Below are the code and all the weights of a small trained network. Each question names an input and a target symbol and asks about switching units off, where a switched-off unit gives its printed mean instead of its output.

import numpy as np


def w(rows, s, z=0):
    codes = np.array(rows[::2]) - 128.0
    scale = np.full(codes.shape[1], s)
    scale[-1] = z or s
    return codes * scale


def norm(h):
    return h / np.sqrt((h * h).mean(-1, keepdims=True) + 1e-5)


def f(y):
    return y / 2 * (1 + np.tanh(0.7978845608 * (y + 0.044715 * y**3)))


def softmax(a):
    e = np.exp(a - a.max(-1, keepdims=True))
    return e / e.sum(-1, keepdims=True)


def log_softmax(a):
    a = a - a.max(-1, keepdims=True)
    return a - np.log(np.exp(a).sum(-1, keepdims=True))


def net(x, mask):
    ids = ['αβγδεζηλμξπφψω'.index(c) for c in x.split()]
    T = len(ids)
    res = E[ids] + P[:T]
    u = 0
    for l in range(2):
        q, k, v = (norm(res) @ M[l].T for M in (Q, K, V))
        z = softmax(np.where(np.tri(T) > 0, q @ k.T / 4**0.5, -1e9)) @ v
        res = res + np.where(mask[u], z, O[l][:, -1]) @ O[l][:, :-1]
        u += 1
        y = f(norm(res) @ A[l][:, :-1].T + A[l][:, -1])
        res = res + np.where(mask[u : u + 4], y, B[l][:, -1]) @ B[l][:, :-1]
        u += 4
    return log_softmax(norm(res)[-1] @ U[:, :-1].T + U[:, -1])


Q, K, V, O, A, B = {}, {}, {}, {}, {}, {}
E = w([
[155,163,135,96,177],'α',
[133,103,119,90,113],'β',
[137,153,141,124,126],'γ',
[138,133,127,195,25],'δ',
[129,158,158,126,151],'ε',
[164,183,121,181,177],'ζ',
[141,182,142,157,136],'η',
[97,109,151,206,119],'λ',
[77,5,125,132,117],'μ',
[164,146,104,125,127],'ξ',
[139,70,80,160,84],'π',
[136,118,109,131,159],'φ',
[226,125,81,26,243],'ψ',
[134,136,173,102,123],'ω',
],0.018)
P = w([
[210,149,240,111,137],'0',
[127,192,151,110,145],'1',
[68,186,2,151,189],'2',
[237,119,230,160,143],'3',
[132,159,154,118,134],'4',
[99,162,8,167,177],'5',
[243,96,212,169,144],'6',
[138,147,158,126,124],'7',
[114,145,35,173,159],'8',
[235,71,203,175,139],'9',
[133,133,154,133,108],'10',
[124,135,42,189,145],'11',
[245,53,212,184,132],'12',
[128,148,162,125,114],'13',
],0.0064)
Q[0] = w([
[47,157,168,16,92],'0.h0',
[155,62,77,195,176],'0.h0',
[60,213,23,128,162],'0.h0',
[119,101,4,132,109],'0.h0',
],0.011)
K[0] = w([
[72,195,170,9,122],'0.h0',
[136,50,103,197,155],'0.h0',
[222,190,111,82,238],'0.h0',
[193,77,64,77,145],'0.h0',
],0.012)
V[0] = w([
[12,129,156,97,71],'0.h0',
[70,183,216,254,192],'0.h0',
[140,153,70,192,26],'0.h0',
[73,44,142,190,161],'0.h0',
],0.0066)
O[0] = w([
[171,86,254,98,134,2],'0.h0',
[112,205,186,182,184,152],'0.h0',
[214,119,68,213,113,109],'0.h0',
[47,66,181,234,196,130],'0.h0',
],0.0068,0.0064)
A[0] = w([
[57,116,150,119,151,190],'0.n0',
[115,75,50,111,254,1],'0.n1',
[215,190,107,153,147,246],'0.n2',
[103,31,45,113,124,106],'0.n3',
],0.0087,0.0039)
B[0] = w([
[198,186,81,107,165,149],'0.n0',
[2,166,183,186,68,186],'0.n1',
[200,162,138,14,126,254],'0.n2',
[156,189,132,103,183,172],'0.n3',
],0.0081,0.0073)
Q[1] = w([
[203,85,122,139,191],'1.h0',
[119,182,40,84,148],'1.h0',
[13,222,99,51,120],'1.h0',
[246,119,199,158,163],'1.h0',
],0.013)
K[1] = w([
[84,93,73,166,94],'1.h0',
[177,164,97,94,142],'1.h0',
[135,211,151,9,176],'1.h0',
[116,102,130,205,93],'1.h0',
],0.015)
V[1] = w([
[194,58,108,180,233],'1.h0',
[125,144,33,137,202],'1.h0',
[83,50,147,81,255],'1.h0',
[114,104,210,229,109],'1.h0',
],0.0078)
O[1] = w([
[175,76,70,121,239,88],'1.h0',
[102,137,97,151,176,183],'1.h0',
[96,132,124,35,254,74],'1.h0',
[119,167,184,142,115,2],'1.h0',
],0.0084,0.0066)
A[1] = w([
[159,104,176,184,121,73],'1.n0',
[158,117,159,93,108,255],'1.n1',
[94,92,135,174,125,104],'1.n2',
[3,152,106,143,101,224],'1.n3',
],0.016,0.0044)
B[1] = w([
[172,99,165,164,103,142],'1.n0',
[53,74,140,175,105,166],'1.n1',
[190,198,117,2,167,132],'1.n2',
[72,133,43,194,127,253],'1.n3',
],0.013,0.011)
U = w([
[125,147,146,55,134,171],'α',
[75,10,127,95,91,133],'β',
[109,153,161,102,75,114],'γ',
[160,119,165,211,26,77],'δ',
[65,203,203,105,133,188],'ε',
[194,236,114,136,156,2],'ζ',
[147,217,153,131,91,54],'η',
[146,158,195,204,183,200],'λ',
[101,71,149,100,218,221],'μ',
[186,155,41,74,47,3],'ξ',
[212,57,64,162,163,56],'π',
[36,144,92,218,136,164],'φ',
[123,124,97,63,179,141],'ψ',
[62,119,170,124,102,175],'ω',
],0.011,0.0037)

Each question gives the input, a string of symbols that net reads in full, and the target symbol t.
The units are the heads (4 rows each of Q, K, V and O) and the neurons (one row each of A and B). Each row of codes is followed by its name. A weight is (code - 128) times the scale printed after its matrix; where a second scale follows, it is the last column's (O, A, B and U).
mask holds one flag per unit, layer by layer, with each layer's heads first. A switched-off unit (its flag False) gives its mean, the last column of its rows in O or B, instead of its output. The means were averaged over made-up inputs and are rounded, as every weight is.
A unit's drop is (log p(t) with every unit on - log p(t) with that unit switched off) / (log p(t) with every unit on - log p(t) with every unit switched off).
The circuit of an input: a set's keep is (log p(t) with only the set's units on - log p(t) with every unit switched off) / (log p(t) with every unit on - log p(t) with every unit switched off). Starting from all 10 units, units are removed one at a time, each time the one whose removal leaves the highest keep (on an exact tie, the one counted first), for as long as the keep stays at least 0.8.
circuit, biggest first: the units of the circuit, biggest drop first
unit that matters most: the unit with the biggest drop
top k neurons: the k neurons with the biggest drops, biggest first
k most important neurons of layer l: the k neurons of layer l with the biggest drops, biggest first
input μ ζ β η, target μ: circuit, biggest first -> 1.h0; 0.h0; 0.n1
input ζ ξ φ π α η α, target π: 2 most important neurons of layer 0 -> 0.n3; 0.n0
input φ μ ζ μ ε β β, target μ: unit that matters most -> 1.h0
input ξ φ φ ε φ δ φ β φ ξ ε, target ε: circuit, biggest first -> 0.h0; 1.n3
input ξ ξ μ β ξ β, target ξ: top 3 neurons -> 1.n3; 0.n1; 0.n3
input λ φ ξ λ α λ ψ φ ε ξ, target λ: circuit, biggest first -> 0.h0; 1.n3
input η ξ φ ω ε φ ξ η φ ε, target ε: circuit, biggest first -> 1.n3; 1.n1; 1.n0
input ζ ε γ ω ξ φ λ β μ γ, target μ: circuit, biggest first -> 1.h0; 0.h0
input ξ φ ε ξ ε ε ε η ξ φ β, target β: circuit, biggest first -> 0.h0; 1.n1
input ε π ψ ε φ ε φ β ψ φ φ φ ξ, target π: circuit, biggest first -> 0.h0; 0.n1; 1.h0
input ξ β φ ξ φ ζ π ε α β, target π: circuit, biggest first -> 1.h0; 1.n3; 0.h0
input φ β ξ ξ π φ β, target π: top 2 neurons -> 0.n1; 0.n3
input δ φ φ φ ξ π φ η φ ζ, target π: top 4 neurons -> 0.n2; 0.n3; 0.n1; 1.n3
input δ φ ε ζ β ω β δ ε ζ, target δ: unit that matters most -> 1.h0
input ξ β ψ ζ, target ζ: top 2 neurons -> 1.n3; 0.n2
input ξ δ λ φ φ φ ξ ω ψ α φ φ ζ, target λ: top 3 neurons -> 0.n2; 0.n1; 1.n3
input φ δ β λ ξ φ ω λ ε η, target λ: top 2 neurons -> 0.n2; 0.n1
input φ ξ ζ α λ η ξ δ β φ, target δ: 2 most important neurons of layer 0 -> 0.n0; 0.n3
input ω ε π φ, target π: top 2 neurons -> 1.n3; 0.n3
input η δ φ φ φ ξ ε ξ φ ε, target δ: most important neuron of layer 0 -> 0.n3
input φ φ ξ φ ε ξ φ α α ψ π ξ φ, target π: top 3 neurons -> 0.n1; 0.n3; 1.n3
input φ φ π ξ, target π: 2 most important neurons of layer 1 -> 1.n3; 1.n1
input α ε φ α α ξ π β, target β: 2 most important neurons of layer 0 -> 0.n1; 0.n2
input ξ ξ δ, target ξ: top 2 neurons -> 0.n1; 1.n3
input ε ε ε ξ, target ξ: 2 most important neurons of layer 1 -> 1.n1; 1.n3
